Here is a tiny trained network, its code and every weight. The questions are about switching its units off for an input and a class, where a switched-off unit gives its printed mean instead of its output.

import numpy as np


def w(rows, s, z=0):
    codes = np.array(rows[::2]) - 128.0
    scale = np.full(codes.shape[1], s)
    scale[-1] = z or s
    return codes * scale


def norm(h):
    return h / np.sqrt((h * h).mean(-1, keepdims=True) + 1e-5)


def f(y):
    return np.maximum(y, 0)


def log_softmax(a):
    a = a - a.max(-1, keepdims=True)
    return a - np.log(np.exp(a).sum(-1, keepdims=True))


def net(x, mask):
    res = np.array(x, float).reshape(1, 8) / 4 @ E
    u = 0
    for l in range(3):
        y = f(norm(res) @ A[l][:, :-1].T + A[l][:, -1])
        res = res + np.where(mask[u : u + 6], y, B[l][:, -1]) @ B[l][:, :-1]
        u += 6
    return log_softmax(norm(res)[-1] @ U[:, :-1].T + U[:, -1])


A, B = {}, {}
E = w([
[151,117,75,39,135,7],'x0',
[158,188,86,132,164,117],'x1',
[190,111,145,154,114,255],'x2',
[253,156,171,236,155,133],'x3',
[127,154,130,169,154,111],'x4',
[115,36,120,132,135,187],'x5',
[147,145,180,114,127,94],'x6',
[135,193,93,81,134,171],'x7',
],0.0068)
A[0] = w([
[155,62,158,190,111,247,153],'0.n1',
[166,230,156,184,179,120,128],'0.n2',
[90,122,166,108,105,109,71],'0.n3',
[116,254,80,74,103,108,255],'0.n4',
[178,251,148,168,184,140,180],'0.n5',
[123,133,142,194,144,86,12],'0.n6',
],0.008,0.0025)
B[0] = w([
[74,16,234,118,107,235,254],'0.n1',
[214,175,2,54,42,134,215],'0.n2',
[160,142,117,120,173,74,147],'0.n3',
[98,81,150,189,144,52,224],'0.n4',
[199,203,129,241,66,121,233],'0.n5',
[144,125,138,195,105,134,151],'0.n6',
],0.0072)
A[1] = w([
[93,74,182,128,183,171,122],'1.n1',
[130,221,108,178,115,126,78],'1.n2',
[77,145,2,118,156,110,128],'1.n3',
[53,100,123,75,143,15,202],'1.n4',
[120,131,159,124,196,147,8],'1.n5',
[116,33,211,151,152,243,123],'1.n6',
],0.0072,0.0014)
B[1] = w([
[128,171,146,177,99,138,183],'1.n1',
[153,195,56,115,139,79,177],'1.n2',
[126,133,172,140,174,124,171],'1.n3',
[49,71,119,95,128,121,218],'1.n4',
[111,140,164,104,119,174,131],'1.n5',
[209,55,212,130,142,250,254],'1.n6',
],0.011,0.0075)
A[2] = w([
[185,28,163,100,85,202,105],'2.n1',
[34,1,130,67,146,11,158],'2.n2',
[83,105,93,83,63,94,223],'2.n3',
[169,73,105,139,157,187,5],'2.n4',
[145,175,65,160,219,107,130],'2.n5',
[216,235,148,203,34,81,123],'2.n6',
],0.0084,0.0016)
B[2] = w([
[113,101,213,121,124,139,244],'2.n1',
[94,206,110,1,199,138,254],'2.n2',
[92,91,49,111,228,176,175],'2.n3',
[95,114,191,107,102,176,179],'2.n4',
[193,150,199,184,60,143,165],'2.n5',
[127,168,33,177,116,48,234],'2.n6',
],0.0076,0.0087)
U = w([
[208,162,1,242,65,19,117],'0',
[164,23,210,173,100,216,255],'1',
[33,103,62,28,217,64,38],'2',
],0.0088,0.00083)

Each question gives the input, the list of numbers given to net, and the class t.
The units are the neurons (one row each of A and B). Each row of codes is followed by its name. A weight is (code - 128) times the scale printed after its matrix; where a second scale follows, it is the last column's (A, B and U).
mask holds one flag per neuron, layer by layer. A switched-off neuron (its flag False) gives its mean, the last column of its row in B, instead of its output. The means were averaged over made-up inputs and are rounded, as every weight is.
A unit's drop is (log p(t) with every unit on - log p(t) with that unit switched off) / (log p(t) with every unit on - log p(t) with every unit switched off).
The circuit of an input: a set's keep is (log p(t) with only the set's units on - log p(t) with every unit switched off) / (log p(t) with every unit on - log p(t) with every unit switched off). Starting from the 12 units with the biggest drops (on a tie, the unit counted first), units are removed one at a time, each time the one whose removal leaves the highest keep (on an exact tie, the one counted first), for as long as the keep stays at least 0.8.
circuit, biggest first: the units of the circuit, biggest drop first
k most important neurons: the k neurons with the biggest drops, biggest first
top k neurons in layer l: the k neurons of layer l with the biggest drops, biggest first
drop of u: that unit's drop, to one decimal
input [-3,5,-7,-2,-1,7,-1,1], class 2: circuit, biggest first => [0.n1]
input [-6,1,-8,-1,-5,7,7,8], class 2: 2 most important neurons => [0.n1, 1.n6]
input [-4,6,6,-4,0,0,8,8], class 0: 2 most important neurons => [0.n5, 1.n2]
input [6,-7,4,2,-3,-4,5,-3], class 2: circuit, biggest first => [0.n1, 0.n5, 1.n6]
input [7,2,3,-2,-6,7,-1,-2], class 2: 2 most important neurons => [0.n1, 1.n6]
input [-5,-7,-7,8,2,0,7,-7], class 0: 2 most important neurons => [0.n1, 2.n6]
input [-5,-5,-3,-5,-4,-2,-7,6], class 2: top 2 neurons in layer 1 => [1.n6, 1.n4]
input [-6,-1,-3,-6,8,-5,4,-3], class 2: 2 most important neurons => [0.n5, 1.n4]
input [0,7,0,-6,-8,4,-5,-6], class 2: 3 most important neurons => [0.n1, 1.n6, 2.n2]
input [-7,-4,-4,-8,8,-1,1,0], class 2: drop of 0.n1 => 1.3
input [0,8,3,-6,-8,2,-1,3], class 2: drop of 0.n1 => 3.7
input [6,-8,6,-1,3,-5,3,0], class 2: drop of 0.n1 => 0.9
